Here is a tiny trained network, its code and every weight. The questions are about switching its units off for an input and a target symbol, where a switched-off unit gives its printed mean instead of its output.

import numpy as np


def w(rows, s, z=0):
    codes = np.array(rows[::2]) - 128.0
    scale = np.full(codes.shape[1], s)
    scale[-1] = z or s
    return codes * scale


def norm(h):
    return h / np.sqrt((h * h).mean(-1, keepdims=True) + 1e-5)


def f(y):
    return y / 2 * (1 + np.tanh(0.7978845608 * (y + 0.044715 * y**3)))


def softmax(a):
    e = np.exp(a - a.max(-1, keepdims=True))
    return e / e.sum(-1, keepdims=True)


def log_softmax(a):
    a = a - a.max(-1, keepdims=True)
    return a - np.log(np.exp(a).sum(-1, keepdims=True))


def net(x, mask):
    ids = ['ΓΠΩαβζηθλμψ'.index(c) for c in x.split()]
    T = len(ids)
    res = E[ids] + P[:T]
    u = 0
    for l in range(2):
        r = norm(res)
        for j in range(3):
            rows = slice(3 * j, 3 * j + 3)
            q, k, v = (r @ M[l][rows].T for M in (Q, K, V))
            z = softmax(np.where(np.tri(T) > 0, q @ k.T / 3**0.5, -1e9)) @ v
            o = O[l][rows]
            res = res + np.where(mask[u + j], z, o[:, -1]) @ o[:, :-1]
        u += 3
        y = f(norm(res) @ A[l][:, :-1].T + A[l][:, -1])
        res = res + np.where(mask[u : u + 8], y, B[l][:, -1]) @ B[l][:, :-1]
        u += 8
    return log_softmax(norm(res)[-1] @ U[:, :-1].T + U[:, -1])


Q, K, V, O, A, B = {}, {}, {}, {}, {}, {}
E = w([
[143,221,143,156,146],'Γ',
[75,119,155,127,112],'Π',
[203,186,72,163,129],'Ω',
[107,86,112,143,111],'α',
[192,130,73,149,161],'β',
[51,140,171,147,111],'ζ',
[198,168,254,84,141],'η',
[158,1,110,57,170],'θ',
[114,141,123,201,105],'λ',
[159,205,75,103,160],'μ',
[118,175,184,52,46],'ψ',
],0.0066)
P = w([
[139,232,73,102,103],'0',
[28,3,140,140,140],'1',
[181,50,132,124,94],'2',
[133,232,121,90,118],'3',
[74,44,118,221,200],'4',
[192,35,165,135,96],'5',
[145,236,115,65,122],'6',
[89,65,108,240,226],'7',
],0.0026)
Q[0] = w([
[92,142,117,91,191],'L0H0',
[71,48,164,138,184],'L0H0',
[104,202,87,135,182],'L0H0',
[140,97,148,231,55],'L0H1',
[80,89,131,238,33],'L0H1',
[101,225,113,91,139],'L0H1',
[139,103,177,56,54],'L0H2',
[97,122,208,104,58],'L0H2',
[103,117,135,101,2],'L0H2',
],0.0051)
K[0] = w([
[96,73,172,96,39],'L0H0',
[46,75,133,109,195],'L0H0',
[130,111,85,241,22],'L0H0',
[162,130,157,243,129],'L0H1',
[126,112,155,254,139],'L0H1',
[109,119,144,65,165],'L0H1',
[84,62,182,21,114],'L0H2',
[76,98,145,38,229],'L0H2',
[52,89,86,31,89],'L0H2',
],0.0043)
V[0] = w([
[127,135,192,139,214],'L0H0',
[78,67,162,45,78],'L0H0',
[159,98,118,172,94],'L0H0',
[107,85,105,5,139],'L0H1',
[81,129,95,77,80],'L0H1',
[162,136,145,82,32],'L0H1',
[65,93,117,80,104],'L0H2',
[131,158,169,175,130],'L0H2',
[187,118,151,113,103],'L0H2',
],0.003)
O[0] = w([
[153,90,140,89,199,5],'L0H0',
[116,99,166,26,40,209],'L0H0',
[71,201,97,172,87,174],'L0H0',
[63,112,177,254,184,70],'L0H1',
[165,177,138,152,156,216],'L0H1',
[143,143,148,150,195,111],'L0H1',
[155,131,93,88,179,234],'L0H2',
[69,117,106,119,66,109],'L0H2',
[106,104,196,112,79,45],'L0H2',
],0.0028,0.0012)
A[0] = w([
[103,36,133,141,165,105],'L0N0',
[151,119,135,188,27,22],'L0N1',
[138,87,70,169,25,79],'L0N2',
[99,29,95,117,174,161],'L0N3',
[126,143,191,147,28,127],'L0N4',
[7,114,156,56,95,168],'L0N5',
[100,149,58,170,91,133],'L0N6',
[66,54,200,121,254,8],'L0N7',
],0.0037,0.0014)
B[0] = w([
[31,177,168,131,203,181],'L0N0',
[198,156,95,4,116,147],'L0N1',
[142,194,132,15,105,221],'L0N2',
[138,211,108,188,160,214],'L0N3',
[234,60,53,59,126,171],'L0N4',
[184,97,59,153,91,251],'L0N5',
[103,78,128,73,60,220],'L0N6',
[223,128,96,10,217,135],'L0N7',
],0.0033,0.0018)
Q[1] = w([
[127,197,77,136,56],'L1H0',
[202,136,89,103,70],'L1H0',
[119,37,137,99,205],'L1H0',
[143,144,165,164,146],'L1H1',
[109,254,171,133,107],'L1H1',
[99,230,165,105,133],'L1H1',
[156,174,108,90,94],'L1H2',
[193,156,74,35,149],'L1H2',
[103,193,148,108,183],'L1H2',
],0.0055)
K[1] = w([
[153,233,153,162,124],'L1H0',
[88,174,180,179,150],'L1H0',
[80,4,116,75,166],'L1H0',
[108,68,121,121,172],'L1H1',
[185,101,23,101,111],'L1H1',
[216,93,3,128,96],'L1H1',
[130,102,150,30,64],'L1H2',
[131,107,185,15,133],'L1H2',
[181,69,89,86,154],'L1H2',
],0.0052)
V[1] = w([
[211,139,70,82,131],'L1H0',
[172,2,87,47,133],'L1H0',
[137,89,42,75,111],'L1H0',
[158,166,74,120,109],'L1H1',
[141,83,91,138,167],'L1H1',
[171,51,125,133,134],'L1H1',
[68,162,216,147,113],'L1H2',
[166,104,171,157,158],'L1H2',
[217,114,104,44,145],'L1H2',
],0.0031)
O[1] = w([
[188,40,137,109,159,152],'L1H0',
[198,46,254,95,103,172],'L1H0',
[134,46,167,211,158,251],'L1H0',
[224,89,145,83,166,182],'L1H1',
[178,120,58,87,148,122],'L1H1',
[93,106,60,154,143,112],'L1H1',
[145,123,246,125,63,72],'L1H2',
[150,55,101,159,106,17],'L1H2',
[27,92,90,58,194,97],'L1H2',
],0.003,0.0017)
A[1] = w([
[252,193,175,161,121,1],'L1N0',
[17,69,233,98,221,23],'L1N1',
[43,246,152,67,203,90],'L1N2',
[182,42,172,144,158,59],'L1N3',
[44,82,86,193,78,87],'L1N4',
[157,223,106,155,68,215],'L1N5',
[107,17,161,92,216,249],'L1N6',
[79,163,188,214,249,53],'L1N7',
],0.004,0.0018)
B[1] = w([
[144,54,157,165,79,103],'L1N0',
[152,115,81,40,189,159],'L1N1',
[72,220,96,15,57,108],'L1N2',
[146,192,71,132,87,147],'L1N3',
[176,94,196,170,71,201],'L1N4',
[144,121,157,117,209,211],'L1N5',
[110,205,151,128,214,250],'L1N6',
[94,88,120,34,3,160],'L1N7',
],0.0042,0.0023)
U = w([
[15,110,220,88,121,115],'Γ',
[30,227,229,176,33,92],'Π',
[50,234,5,51,93,166],'Ω',
[227,113,58,129,231,80],'α',
[153,108,12,214,213,18],'β',
[169,45,206,230,29,175],'ζ',
[46,41,165,177,235,196],'η',
[122,154,110,11,238,65],'θ',
[234,17,1,28,23,252],'λ',
[220,215,35,194,145,68],'μ',
[195,145,220,32,143,62],'ψ',
],0.0052,0.0026)

Each question gives the input, a string of symbols that net reads in full, and the target symbol t.
The units are the heads (3 rows each of Q, K, V and O) and the neurons (one row each of A and B). Each row of codes is followed by its name. A weight is (code - 128) times the scale printed after its matrix; where a second scale follows, it is the last column's (O, A, B and U).
mask holds one flag per unit, layer by layer, with each layer's heads first. A switched-off unit (its flag False) gives its mean, the last column of its rows in O or B, instead of its output. The means were averaged over made-up inputs and are rounded, as every weight is.
A unit's drop is (log p(t) with every unit on - log p(t) with that unit switched off) / (log p(t) with every unit on - log p(t) with every unit switched off).
unit that matters most: the unit with the biggest drop
k most important neurons: the k neurons with the biggest drops, biggest first
k most important neurons of layer l: the k neurons of layer l with the biggest drops, biggest first
which heads matter: for each layer, one digit per head in row order, 1 if its drop is at least 0.15 and else 0, layers parted by /
drop when u is switched off: that unit's drop, to one decimal
input Π α ζ, target ζ: which heads matter -> 010 / 000
input λ ζ α Π Π, target θ: which heads matter -> 000 / 000
input β α ζ, target ζ: 2 most important neurons of layer 0 -> L0N5, L0N0
input ζ ζ β α α λ ζ Γ, target Π: 2 most important neurons -> L1N7, L0N5
input λ α α Π, target ζ: which heads matter -> 010 / 000
input ζ ζ λ ψ β ζ α μ, target Ω: unit that matters most -> L1N7
input θ α α ζ ψ, target λ: 3 most important neurons -> L0N4, L0N5, L1N6
input μ α ζ λ Ω ζ, target λ: which heads matter -> 010 / 000
input α λ ζ, target λ: 2 most important neurons of layer 0 -> L0N4, L0N5
input μ α ψ Π, target ζ: 4 most important neurons -> L0N2, L0N5, L0N3, L0N0
input α λ Π, target λ: which heads matter -> 100 / 000
input ζ λ Π, target λ: which heads matter -> 010 / 000
input ζ α α α, target λ: which heads matter -> 100 / 000
input α α λ ζ μ, target Ω: 3 most important neurons -> L1N2, L0N5, L1N7
input α α λ ψ Γ θ α Π, target θ: 4 most important neurons of layer 1 -> L1N1, L1N6, L1N7, L1N3
input ζ α α, target ζ: 2 most important neurons of layer 0 -> L0N7, L0N3
input λ μ Ω ζ η λ, target λ: 2 most important neurons of layer 1 -> L1N6, L1N4
input α ζ α, target ζ: 2 most important neurons of layer 0 -> L0N7, L0N0
input α ζ ζ η Π Π β Γ, target Π: 2 most important neurons -> L1N7, L0N2
input Π α α α, target λ: most important neuron -> L0N2
input α α μ β ψ, target λ: most important neuron of layer 1 -> L1N4
input ζ α λ, target λ: drop when L0H1 is switched off -> 0.3
input Γ α ψ α ζ α Γ λ, target ζ: drop when L1H0 is switched off -> -0.1
input Π ζ ζ α λ, target ζ: drop when L1N0 is switched off -> 0.0
